In the rows, 128 means zero.
Each row has a class, written after it.
[144 153  96 104 110 144  99 132 120 124 108 139 134 139 113 102 143 115
 154 199 139 130 112 154 136 126 100 112 142 163 142 129 104  95  99 141
 150  99 126 194 167 135 153 123  84 166 100 142 111 137] -> Q_248
[129 132 133 108 128 193 125  98 104  90 152 129 136  89  99 151 180 125
 122 178 152 140 127 135 142 159 112 116 138 110 124 136 189  48 110 126
 100 103  95  93 145 135 103 148  86 176 102 155 109 141] -> Q_368
[146 162  78 126 121 152 114 134 123 131 104 130 151 128 120  90 154 119
 133 235 149 119 123 159 141 139  86 102 153 153 151 131 118 116 123 135
 151 110  94 202 150 135 142 125  96 153  88 161 106 141] -> Q_506
[127 105  91  89 148 157 107 129 167 137 147 115 163 135  63 153 152 128
 128 117 172 161 115 166 122 154 148 148 184 157 112 103 178 123 104  96
 185 109  84 149 156 125 154 112 123 142  88 140 137 130] -> Q_542
[132 131  98 104 124 200 133 109 113 110 154 134 128  91  99 157 169 133
 125 162 158 133 115 126 147 150  98 123 132 112 124 138 178  72 105 126
 112 104  86  97 137 143 107 145  84 164  85 158 110 141] -> Q_368
[137 133  95 101 134 204 135 106 110 111 149 134 126  92 104 156 175 133
 131 169 172 130 117 131 151 152 100 124 130 114 123 136 191  70 105 129
 107 109  82 104 136 140 107 138  91 155  90 157 104 144] -> Q_506
[146 156  87 109 135 141 124 147 128 139 107 129 156 150 130 102 147 121
 154 228 152 125 123 167 135 142  93 129 159 159 134 129 114  82  96 128
 165  84 106 192 154 132 142 126  91 159  88 142 103 153] -> Q_998
[142 151  95 113  98 153 100 131 113 114 104 132 141 128 109  92 151 117
 140 232 136 121 126 151 140 132  95 116 145 166 145 134  99  91 101 145
 135 102 130 204 166 136 146 124  93 164 105 154 100 137] -> Q_506
[129 134 105 113 136 191 136  96 110 111 155 138 128  92  98 161 171 132
 127 179 163 132 117 133 147 150 111 129 133 111 132 139 196  75 106 126
 109 105  77 108 129 145 101 134  87 165  90 164 115 141] -> Q_998
[133 126 113  95 131 196 133 105 114 105 150 118 134 100 108 139 184 130
 134 190 160 129 116 144 146 161 116 125 137 109 128 134 192  85 120 119
 105 111  75  99 133 135 110 140  92 177 107 144 113 140] -> Q_506
[143 151  88 117 115 164 105 135 119 119 113 137 150 133 112 100 151 115
 143 229 150 137 127 154 128 134  89 116 149 167 135 127 103  83  92 127
 138  86 123 192 159 139 138 125  80 160  85 156 105 138] -> Q_542
[124 113  91 101 136 136 111 136 175 144 137  99 146 140  72 153 135 136
 126 141 157 142 109 159 144 159 142 161 203 162 103 113 173 121  94  99
 200 106  87 160 167 124 153 108 140 144  90 139 140 140] -> Q_368
[125 115 100 109 123 137 100 136 168 142 138 100 158 140  59 146 147 139
 129 131 148 151 119 164 136 149 151 152 202 153 118 108 180 134 105  91
 184 115  79 171 155 128 150 120 136 161  96 140 152 134] -> Q_998
[138 124  81  99 140 185 151 118 121 121 136 127 132  92 124 157 175 136
 133 179 162 130 120 153 157 158  87 130 151 115 118 142 182  98 112 118
 129 100  68 106 136 136 104 138 102 164  83 138 117 142] -> Q_506
[124 104 107  98 126 141 121 137 170 148 136 113 169 141  60 165 142 140
 137  87 148 155 123 150 123 150 150 145 199 165  98  94 184 132 110  84
 191 145  95 167 140 122 143 108 135 162  86 127 149 141] -> Q_691
[141 151  96 115 121 151 127 142 126 134 103 128 162 139 124 106 145 121
 155 220 139 131 127 162 131 135  94 117 159 160 127 126 118  82 106 121
 149 104 129 193 152 133 135 125  91 157  97 138 105 152] -> Q_691
[143 143  81 112 109 157 111 133 128 127 102 133 144 128 118 107 143 126
 150 231 147 129 121 162 137 141  94 123 153 166 129 134 113  85  91 129
 155  95 118 197 162 136 131 118  86 163  83 149 108 138] -> Q_691
[139 158  93 118 112 147  96 134 117 122 109 130 136 132 112  99 149 118
 150 239 139 131 124 161 137 134 103 128 149 163 149 134 104  77  91 135
 150  82 119 200 168 134 141 127  92 169  95 155 108 139] -> Q_998
[146 149  92 112 104 155  95 132 126 120 104 138 142 124 111 103 145 120
 143 217 150 139 117 163 138 132  97 117 146 164 137 131 106  93  91 143
 143  86 119 180 164 141 143 127  86 163  91 153 106 134] -> Q_248
[151 154  85 109 128 142 120 143 127 135 105 123 147 141 126 103 141 120
 157 227 152 131 114 161 138 137  95 121 148 162 127 121 115 100  95 122
 157  93 116 177 147 137 144 122  98 154 100 130 104 150] -> Q_248
[127 130  87 100 124 191 141 118 115 109 149 129 136  98 109 168 176 124
 122 184 168 141 115 142 139 154 112 135 145 116 130 138 173  72 117 108
 121 114  74 101 139 144 111 133  80 177  90 150 107 141] -> Q_542
[120 112  98  99 131 140 102 131 158 155 140 103 160 131  63 162 147 125
 132 129 157 151 117 161 134 144 161 154 200 154 115 117 179 126 102  86
 189 118  87 179 173 128 151 112 155 142  98 144 134 141] -> Q_502
[129 128 115 107 130 187 146 107 104 107 155 134 141  93 106 170 189 119
 123 166 156 142 126 139 135 153 122 127 143 117 124 142 180  68 130 106
 116 119  87 101 137 142 103 135  91 178  97 149 106 136] -> Q_542
[121 107 105  99 120 146 108 134 164 140 139 114 168 143  59 157 145 133
 129  93 147 163 121 161 130 144 158 146 199 162 112 101 183 134 106  86
 182 124 100 170 145 121 153 111 129 159  93 141 145 132] -> Q_507
[127 125 108 109 134 180 140 125 118 118 143 132 141  97 109 164 175 124
 130 171 166 137 118 145 139 155 114 127 137 105 126 132 183  82 131 103
 133 120  77  94 126 139 113 135  91 177  94 144 102 152] -> Q_998
[135 142 104 107 121 197 129 100 114 102 157 136 136  90  90 153 171 129
 123 169 161 149 116 129 146 139 115 123 137 113 131 128 197  69 106 131
  89 115  87  90 126 148 104 149  84 163 102 159 118 129] -> Q_248
[129 109  97  98 150 146  96 134 170 144 140 111 155 135  64 150 151 130
 134 124 164 158 116 170 125 156 154 153 182 147 124 107 183 124 104  99
 192 104  76 152 161 123 156 119 134 146  90 136 135 131] -> Q_998
[138 162  81 126 126 145 125 141 126 143 104 133 161 130 127 108 146 116
 144 225 154 124 124 157 134 130  83 107 159 156 136 127 107  93 116 125
 159 106 111 200 147 131 140 124  91 143  84 152 105 154] -> Q_502
[129 130  91 100 128 201 139 104 105 121 148 139 136  83 110 167 171 135
 128 155 167 137 124 147 150 150 114 129 137 114 119 138 193  78 102 120
 112 103  76 101 128 134 109 142  87 163  89 153 120 137] -> Q_502
[130 111 103 105 130 150  89 123 163 141 134  93 165 136  62 146 150 127
 131 131 145 155 121 164 136 142 167 149 200 152 118 113 184 131 114  93
 170 128  91 182 170 120 156 121 154 142 111 146 138 135] -> Q_506
[121 100 114  99 134 135 108 131 161 143 143 116 162 144  65 163 152 127
 132  74 142 161 122 155 114 145 153 138 199 166 112 104 167 138 124  93
 189 139  92 174 152 122 156 114 142 160  94 133 150 132] -> Q_542
[133 162  99 119 112 151 110 124 124 139 114 127 162 147 125  94 148 116
 148 231 128 145 123 168 134 138 115 123 170 169 135 134 114  89 101 119
 147  99 112 204 162 127 142 124  99 171  98 153 112 139] -> Q_507
[126 136 124 103 136 186 124 109 110 102 149 121 144  89  99 153 183 125
 134 173 159 147 118 139 142 157 114 117 141 113 124 131 191  71 103 121
 108 108  82  90 138 137 106 151  94 176  99 150 116 139] -> Q_248
[133 157  80 127 123 137 123 141 129 146 100 146 160 117 118 112 144 115
 148 201 152 129 116 154 137 122  78 102 157 153 134 124 103 120 123 124
 172 113 109 196 152 137 144 124  92 153  81 155 108 145] -> Q_248
[126 135 116 114 128 201 126 102 106 104 158 129 137  90  93 159 170 130
 123 179 161 135 118 130 145 144 117 124 129 105 135 141 194  77 109 119
  87 109  84 107 126 147 104 143  84 169 102 171 117 138] -> Q_998
[138 158  93 116 114 150  95 132 118 121 109 137 140 125 110 101 150 115
 148 224 145 140 115 159 140 123 109 116 148 165 148 129 110  90  91 137
 140  84 121 192 163 136 144 136  89 161  98 160 107 134] -> Q_248
[130 110  91  90 136 155  97 131 161 134 143 107 145 128  52 153 149 134
 129 121 167 157 106 162 133 159 146 143 177 154 118 108 177 114  94 100
 190 103  85 156 158 128 155 120 132 149  86 141 134 133] -> Q_368
[127 133 121 112 143 190 129 110 114 109 148 115 141  87 106 159 181 129
 134 186 159 135 120 138 142 160 111 108 139 105 125 133 194  68 116 114
 113 112  86 102 136 134  97 149  94 168 109 149 112 144] -> Q_691
[135 124  77  95 132 193 144 118 106 101 145 129 134  98 115 167 172 139
 126 163 168 133 119 135 143 154  99 126 145 118 123 139 177  84 103 118
 121 103  75 102 129 144 110 143  78 165  90 146 118 136] -> Q_542
[126 111  96 103 124 143 102 125 167 146 136 107 150 144  70 160 145 137
 131 115 159 158 113 165 133 148 164 154 208 163 116 113 180 131 107  99
 198 111  81 162 166 120 154 112 147 145  95 147 137 136] -> Q_507
[142 143  97 114 112 148  97 130 121 118 102 144 140 131 110 101 154 123
 146 219 148 126 123 158 129 134  96 116 143 159 153 138 104  83  92 142
 153  77 112 201 159 139 144 127  85 158  90 150 101 142] -> Q_998
[125 117 102 104 119 145  89 129 156 151 141 105 158 138  63 150 143 129
 126 131 150 163 116 164 135 144 171 148 201 156 120 118 182 126 105  81
 187 110  87 179 172 124 154 118 155 147 106 150 137 128] -> Q_507
[127 112 113 110 128 147 106 132 164 148 138 109 168 137  58 157 141 134
 132 101 143 160 125 158 125 146 155 137 196 163 104 100 185 131 115  85
 177 141 104 173 147 122 145 115 140 161  96 141 151 133] -> Q_691
[131 132 102 104 118 200 136  97 105 108 149 131 133  94  96 158 176 133
 121 175 156 130 122 128 152 147 108 130 143 118 129 142 190  82 112 126
  99 118  79 115 136 140 106 136  89 175  90 167 116 135] -> Q_506
[127 135  98 106 136 196 135  99 114 103 155 136 128  93 103 154 173 134
 130 166 166 132 115 121 145 156  95 117 138 113 128 133 187  67 102 133
 115 100  82  99 125 139 107 141  81 162  87 160 117 144] -> Q_368
[127 138 105 108 135 199 134  98 112 110 156 139 137  97 101 155 166 130
 127 169 161 134 116 128 147 153 104 119 137 115 124 136 193  59 105 129
 108 107  84 107 132 138 109 139  83 160  83 168 120 137] -> Q_368
[134 108 107  98 133 147  95 127 164 148 139 101 166 141  50 152 156 131
 130 108 151 159 120 159 126 149 167 144 202 150 118 114 194 122 108  83
 190 127  85 176 168 127 148 121 145 150 103 141 139 131] -> Q_691
[140 154  76 124 132 143 118 144 125 136  99 128 151 121 123 103 154 114
 150 220 156 121 121 159 141 135  79 103 155 155 138 127 106 110 123 124
 174 109 113 209 153 129 144 121 103 148  86 157  99 155] -> Q_506
[131 114  96 103 125 154  87 126 159 141 138  92 159 139  57 148 150 133
 121 145 155 148 117 158 142 149 168 153 197 154 121 116 191 126 101  90
 172 118  81 178 164 123 154 121 151 146 107 155 138 134] -> Q_506
[128 111 110 108 133 147 105 133 164 145 145 109 163 139  57 152 145 137
 126 112 154 155 120 164 132 148 158 149 188 156 110 106 182 135 110  90
 181 119  87 160 146 126 150 117 136 160  90 147 147 135] -> Q_998
[132 137 113 110 131 206 129  92 108 112 161 141 128  91  94 157 172 129
 126 168 161 132 114 127 145 145 116 122 131 114 125 133 193  63 112 128
 102 109  85 103 130 138 102 144  91 162  90 175 116 139] -> Q_368
[140 151  79 114 121 148 126 145 119 136 106 150 162 131 122 106 159 115
 145 188 151 130 125 149 121 131  72  94 151 160 137 124  97  97 126 124
 166 115 109 199 142 137 145 127  81 152  78 147 105 138] -> Q_542
[124 111 105 116 137 133 101 127 174 143 137  96 151 135  67 156 144 134
 124 142 156 144 117 162 139 154 161 166 203 156 111 117 180 131 105  97
 196 112  81 162 160 124 149 107 149 147  99 147 144 136] -> Q_998
[129 119 110 107 134 148  92 120 157 145 144 109 161 143  51 145 145 125
 133 119 148 157 114 155 132 145 158 137 193 154 114 106 179 111 111  93
 185 123  99 178 166 125 155 124 147 148 103 152 140 133] -> Q_368
[118 130 130 106 133 193 125 108 111 106 155 120 145  90 106 150 181 123
 127 182 153 142 120 139 144 156 121 120 141 107 128 136 192  60 114 110
  99 102  84 107 129 131 107 152  86 181 104 160 116 139] -> Q_368
[136 156  87 131 125 142 118 138 127 141 103 140 159 134 127 103 143 112
 144 212 145 136 122 163 132 133  90 103 162 157 139 130 114 102 121 120
 168 104 116 203 157 128 142 122  94 147  86 158 102 144] -> Q_507
[128 103  96 108 141 135 106 127 172 146 129  99 144 135  66 172 140 135
 129 120 159 146 114 160 134 153 158 159 204 159 114 117 192 125 107  95
 205 120  89 167 168 119 148 106 141 144  94 144 142 134] -> Q_691
[125 133 123  96 138 190 132 112 115 107 153 125 149 103 108 152 184 123
 134 183 162 147 121 143 138 158 117 116 144 114 126 127 195  62 109 108
 112 101  81 105 136 126 104 140  84 169  91 148 107 143] -> Q_507
[134 163  80 115 121 144 124 149 128 153 103 132 171 136 128  98 152 119
 145 228 147 130 124 163 132 137  77 106 167 155 135 123 107  95 115 109
 177  99 100 204 149 127 137 122  90 156  75 151 106 149] -> Q_507
[128 109  91  97 131 144  98 131 169 138 137 101 146 137  67 156 147 136
 125 125 162 150 110 161 140 157 156 156 202 160 113 115 176 119 100 103
 202 104  79 158 163 121 159 116 144 148  91 147 140 134] -> Q_368
[147 165  97 110 116 153 116 142 114 128 113 116 159 134 117  91 157 114
 142 252 145 131 131 163 144 138 107 124 152 165 132 130 114  79  98 119
 138  97 118 196 161 129 139 128 105 162 102 149  94 150] -> Q_506
[123 139 110 104 125 198 132 101 107 108 159 141 128  90 101 157 168 131
 120 166 157 141 118 127 145 150 109 123 135 117 127 137 187  52 104 126
 104 104  86 100 135 137 106 144  82 169  88 163 115 140] -> Q_368
[126 117 103  98 132 138 104 144 168 149 141 102 162 131  56 159 145 134
 125 107 156 161 114 154 133 146 150 147 192 161 109 103 177 141  96  87
 184 118  86 153 152 126 151 124 136 158  91 135 144 134] -> Q_248
[127 150 103 124 110 163  94 121 118 127 114 125 155 124 117 105 149 116
 145 215 132 154 124 165 139 132 125 124 155 164 134 137 119  73  92 120
 130  95 115 200 157 125 147 140 100 164  98 169 109 136] -> Q_368
[151 172 101 108 116 147 120 141 121 134 113 126 160 137 116 103 145 116
 147 240 142 133 124 163 141 129 105 122 153 171 119 117 108  84  97 125
 142  96 129 184 154 132 136 123  95 166  97 139 105 155] -> Q_248
[139 161  80 129 132 138 118 136 129 137 101 141 150 125 129  99 139 113
 151 210 148 140 115 165 141 125  90 108 155 156 143 133 109 107 120 136
 165 100 111 185 165 132 148 134  90 146  88 156 109 131] -> Q_248
[136 116  98  92 144 139 109 134 173 150 137 112 162 137  59 163 149 128
 139 113 164 161 110 165 131 148 147 148 189 160 106  94 173 126 108 100
 196 121  92 149 163 124 149 116 133 151  82 131 136 131] -> Q_248
[131 128  96 101 109 190 142 115 116 110 147 129 140  94 112 165 178 130
 121 191 159 143 122 150 148 160 125 138 147 118 123 139 183  70 114 112
 129 103  80  87 140 137 102 131  94 173  86 146 101 139] -> Q_507
[126 109  98 105 134 150  91 121 160 140 142 104 163 145  60 151 151 127
 130 118 150 157 117 158 128 145 163 148 201 155 122 117 176 126 105  96
 182 114  86 176 174 127 159 125 139 146 106 149 144 124] -> Q_542
[128 139  96 105 114 188 144 114 109 112 153 140 138  91 107 163 182 124
 121 181 157 140 125 141 147 152 118 126 143 114 132 131 180  76 125 113
 130 111  86  91 137 138 101 133  89 179  91 154 101 141] -> Q_507
[125 109  96 102 137 141 104 127 172 143 136  97 145 136  69 159 146 136
 129 126 163 144 110 153 140 159 150 159 203 157 105 117 177 121 100  98
 205 106  81 162 164 122 155 108 143 144  88 143 140 137] -> Q_368
[126 117 107 104 129 149  97 122 155 144 140 113 170 137  51 151 156 123
 133 104 153 164 123 158 130 141 168 140 200 157 115 109 182 129 105  85
 180 126  94 183 158 126 158 116 148 147  99 143 140 137] -> Q_502
[141 131  88 105 115 192 141 115 110  99 142 121 140  92 115 151 164 142
 127 180 159 139 128 139 154 154 101 127 151 114 113 136 176  82 103 121
 123  98  91  93 138 138 101 140  91 159  96 146 115 135] -> Q_507
[134 127  90  98 117 188 140 120 111 104 139 123 132  88 115 158 171 135
 125 185 157 130 125 140 157 155  98 131 147 120 120 141 178  83 107 125
 112 112  86 109 138 140 105 135  98 168  93 146 110 144] -> Q_506
[143 155  89 105 117 146 120 143 122 135 110 123 154 140 127  97 149 120
 147 234 149 127 126 168 134 146  97 122 155 163 130 130 110  89  93 129
 154  94 107 184 162 136 142 119 102 154  92 136  99 155] -> Q_502
[139 119  85 108 125 193 144 106 120 111 136 134 135  86 113 159 158 143
 128 167 161 135 123 147 151 159  98 124 145 112 113 135 190  91 109 127
 132 114  79  98 133 139  99 132  90 163  85 146 122 138] -> Q_691
[132 123  98  96 133 188 137 112 110 110 147 123 133  80 108 169 170 133
 131 162 169 141 115 138 153 149 112 132 138 114 115 139 189  90 103 116
 118 101  83  92 128 140 105 141  87 170  93 152 118 132] -> Q_248
[133 127  97 107 119 192 144 117 117 102 146 132 140  85 109 168 175 129
 124 163 157 149 129 146 143 159 132 136 141 120 122 138 184  72 116 113
 126 124  88  84 137 138 101 133  89 177  90 149 103 141] -> Q_691
[143 148 103 109 107 157 101 124 122 118 109 133 142 134 112 101 151 118
 146 228 136 131 125 163 131 138 111 123 151 163 140 136 121  76  94 135
 134  96 125 199 169 134 136 120  83 172 101 149 109 136] -> Q_691
[150 150  87 112 105 156 116 147 125 129 103 127 153 126 120 107 143 125
 146 221 146 129 129 163 138 140  97 120 150 166 120 123 111  89  97 126
 153 107 123 187 157 135 129 122  90 163  90 147 100 147] -> Q_691
[143 150  86 109 109 153 101 133 123 122 104 131 132 124 117 107 146 123
 148 227 153 127 119 154 137 138  91 125 152 167 128 132  98  76  88 132
 157  80 118 201 163 131 142 123  89 163  87 149 104 147] -> Q_368
[132 123  92 104 131 186 140 111 112  98 146 131 126  85 108 164 166 135
 133 176 166 135 121 142 149 157 108 135 134 111 125 136 186  82 106 120
 125 101  82  93 126 140 104 131  88 170  89 146 119 140] -> Q_998
[145 153 101 112  98 154 101 127 116 109 113 134 140 132 110  91 150 119
 138 229 133 127 126 150 136 138 100 119 147 165 143 136  97  72  93 145
 139  87 128 192 164 141 141 128  90 165 101 153 104 137] -> Q_368
[127 107 113  99 127 145 108 131 162 144 138 109 164 141  57 156 152 135
 128  90 151 151 125 147 127 148 154 147 195 161 110 103 185 141 113  89
 176 140  83 171 147 121 154 114 145 159  95 140 144 136] -> Q_506
[125 139 126 100 140 191 126 116 110 111 154 126 149  95 104 148 178 119
 127 177 152 151 117 145 145 150 123 118 136 110 132 132 198  69 105 115
  97 103  83  87 138 134 107 157  86 174 100 153 114 135] -> Q_248
[138 158  88 127 125 137 122 142 126 136 102 152 166 122 113 109 150 108
 144 186 146 139 123 151 132 122  87  99 151 156 142 117 108 105 124 129
 166 120 118 189 143 135 144 131  88 150  81 153 103 140] -> Q_248
[123 159 109 138 110 159 103 119 115 119 111 124 168 118 117 108 150 113
 145 212 130 160 138 161 135 126 129 122 162 165 139 131 116  80  96 126
 115 108 125 196 153 128 139 141 101 155 108 166 108 139] -> Q_502
[130 107 109 104 137 141 101 134 166 145 139 113 157 141  58 155 149 133
 126 100 156 158 119 167 127 155 159 153 189 158 119 114 186 129 105  90
 189 116  80 161 154 127 154 115 134 157  87 143 140 131] -> Q_998
